Below is a small trained network, with its code and all its weights. Each question gives an input and a class and asks what happens when units are switched off, that is, made to give their printed mean instead of their output.

import numpy as np


def w(rows, s, z=0):
    codes = np.array(rows[::2]) - 128.0
    scale = np.full(codes.shape[1], s)
    scale[-1] = z or s
    return codes * scale


def norm(h):
    return h / np.sqrt((h * h).mean(-1, keepdims=True) + 1e-5)


def f(y):
    return np.maximum(y, 0)


def log_softmax(a):
    a = a - a.max(-1, keepdims=True)
    return a - np.log(np.exp(a).sum(-1, keepdims=True))


def net(x, mask):
    res = np.array(x, float).reshape(1, 5) / 4 @ E
    u = 0
    for l in range(4):
        y = f(norm(res) @ A[l][:, :-1].T + A[l][:, -1])
        res = res + np.where(mask[u : u + 6], y, B[l][:, -1]) @ B[l][:, :-1]
        u += 6
    return log_softmax(norm(res)[-1] @ U[:, :-1].T + U[:, -1])


A, B = {}, {}
E = w([
[174,169,192,95,65],'x0',
[95,48,173,213,105],'x1',
[150,144,149,116,137],'x2',
[119,124,123,134,126],'x3',
[254,141,110,112,83],'x4',
],0.01)
A[0] = w([
[169,131,172,36,169,101],'L0N1',
[117,146,157,38,84,173],'L0N2',
[176,149,234,137,133,254],'L0N3',
[240,147,1,106,124,135],'L0N4',
[125,157,119,112,43,192],'L0N5',
[69,180,137,69,160,115],'L0N6',
],0.0081,0.0015)
B[0] = w([
[78,157,51,107,171,181],'L0N1',
[142,103,217,193,135,187],'L0N2',
[17,118,123,184,100,200],'L0N3',
[120,102,166,1,207,255],'L0N4',
[35,162,28,130,119,175],'L0N5',
[107,157,3,252,49,190],'L0N6',
],0.0067,0.0059)
A[1] = w([
[82,140,104,89,55,157],'L1N1',
[146,157,126,76,121,113],'L1N2',
[86,95,183,135,111,108],'L1N3',
[139,147,166,107,6,4],'L1N4',
[219,161,138,198,22,105],'L1N5',
[145,179,132,254,53,74],'L1N6',
],0.0099,0.0021)
B[1] = w([
[166,227,110,149,56,220],'L1N1',
[133,141,150,111,1,203],'L1N2',
[111,93,163,55,117,236],'L1N3',
[88,126,124,102,181,185],'L1N4',
[56,158,3,85,171,187],'L1N5',
[121,108,83,138,116,254],'L1N6',
],0.0083,0.004)
A[2] = w([
[128,120,59,109,62,88],'L2N1',
[139,25,101,94,137,102],'L2N2',
[103,177,205,131,92,246],'L2N3',
[60,169,138,87,126,117],'L2N4',
[138,196,55,182,103,191],'L2N5',
[254,126,30,241,153,197],'L2N6',
],0.0069,0.0013)
B[2] = w([
[142,75,29,213,182,226],'L2N1',
[230,82,144,116,173,227],'L2N2',
[191,45,188,126,1,206],'L2N3',
[121,63,19,214,112,247],'L2N4',
[12,162,67,220,158,253],'L2N5',
[182,67,137,36,26,195],'L2N6',
],0.0068,0.0033)
A[3] = w([
[5,141,149,172,137,122],'L3N1',
[90,105,93,118,113,80],'L3N2',
[176,183,95,154,135,184],'L3N3',
[136,115,74,204,90,249],'L3N4',
[142,126,202,101,159,38],'L3N5',
[166,76,156,104,93,186],'L3N6',
],0.011,0.0015)
B[3] = w([
[153,131,166,80,149,255],'L3N1',
[118,151,113,91,180,197],'L3N2',
[138,94,253,152,135,162],'L3N3',
[158,171,158,166,115,241],'L3N4',
[118,127,85,167,80,134],'L3N5',
[142,138,113,186,121,171],'L3N6',
],0.012,0.008)
U = w([
[59,181,39,191,231,252],'0',
[180,108,91,13,177,174],'1',
[92,26,223,187,254,92],'2',
[249,56,75,233,123,116],'3',
[116,214,108,239,145,59],'4',
[202,174,150,64,19,20],'5',
[66,51,236,159,47,135],'6',
],0.009,0.0019)

Each question gives the input, the list of numbers given to net, and the class t.
The units are the neurons (one row each of A and B). Each row of codes is followed by its name. A weight is (code - 128) times the scale printed after its matrix; where a second scale follows, it is the last column's (A, B and U).
mask holds one flag per neuron, layer by layer. A switched-off neuron (its flag False) gives its mean, the last column of its row in B, instead of its output. The means were averaged over made-up inputs and are rounded, as every weight is.
A unit's drop is (log p(t) with every unit on - log p(t) with that unit switched off) / (log p(t) with every unit on - log p(t) with every unit switched off).
The circuit of an input: a set's keep is (log p(t) with only the set's units on - log p(t) with every unit switched off) / (log p(t) with every unit on - log p(t) with every unit switched off). Starting from the 12 units with the biggest drops (on a tie, the unit counted first), units are removed one at a time, each time the one whose removal leaves the highest keep (on an exact tie, the one counted first), for as long as the keep stays at least 0.8.
circuit, biggest first: the units of the circuit, biggest drop first
unit that matters most: the unit with the biggest drop
k most important neurons: the k neurons with the biggest drops, biggest first
k most important neurons of layer l: the k neurons of layer l with the biggest drops, biggest first
drop of u: that unit's drop, to one decimal
input [8,1,-1,-4,5], class 0: 2 most important neurons	L1N5; L1N4
input [8,1,-6,3,7], class 0: circuit, biggest first	L1N5; L1N4; L0N3
input [8,4,-4,1,1], class 0: circuit, biggest first	L1N5; L1N4
input [3,-7,0,-4,0], class 4: unit that matters most	L0N6
input [2,2,5,-3,6], class 0: 2 most important neurons of layer 3	L3N1; L3N2
input [8,-1,-7,5,-6], class 4: circuit, biggest first	L0N6; L1N1
input [-5,0,-4,-7,4], class 1: 2 most important neurons	L0N4; L3N4
input [2,-8,-3,7,-5], class 4: 2 most important neurons of layer 1	L1N1; L1N5
input [7,1,-7,4,1], class 0: 2 most important neurons	L1N5; L0N4
input [2,-5,-6,-7,-1], class 4: 2 most important neurons of layer 3	L3N3; L3N4
input [1,-8,-7,-7,-7], class 4: 2 most important neurons of layer 3	L3N4; L3N3
input [-3,-1,-1,1,2], class 1: drop of L3N1	0.0
input [2,-8,-7,-6,-1], class 4: 2 most important neurons of layer 0	L0N6; L0N2
input [6,4,-5,-7,7], class 0: drop of L1N5	0.5
input [6,-1,-8,-7,-3], class 4: drop of L1N1	0.2
input [2,-3,1,2,-4], class 4: unit that matters most	L3N4
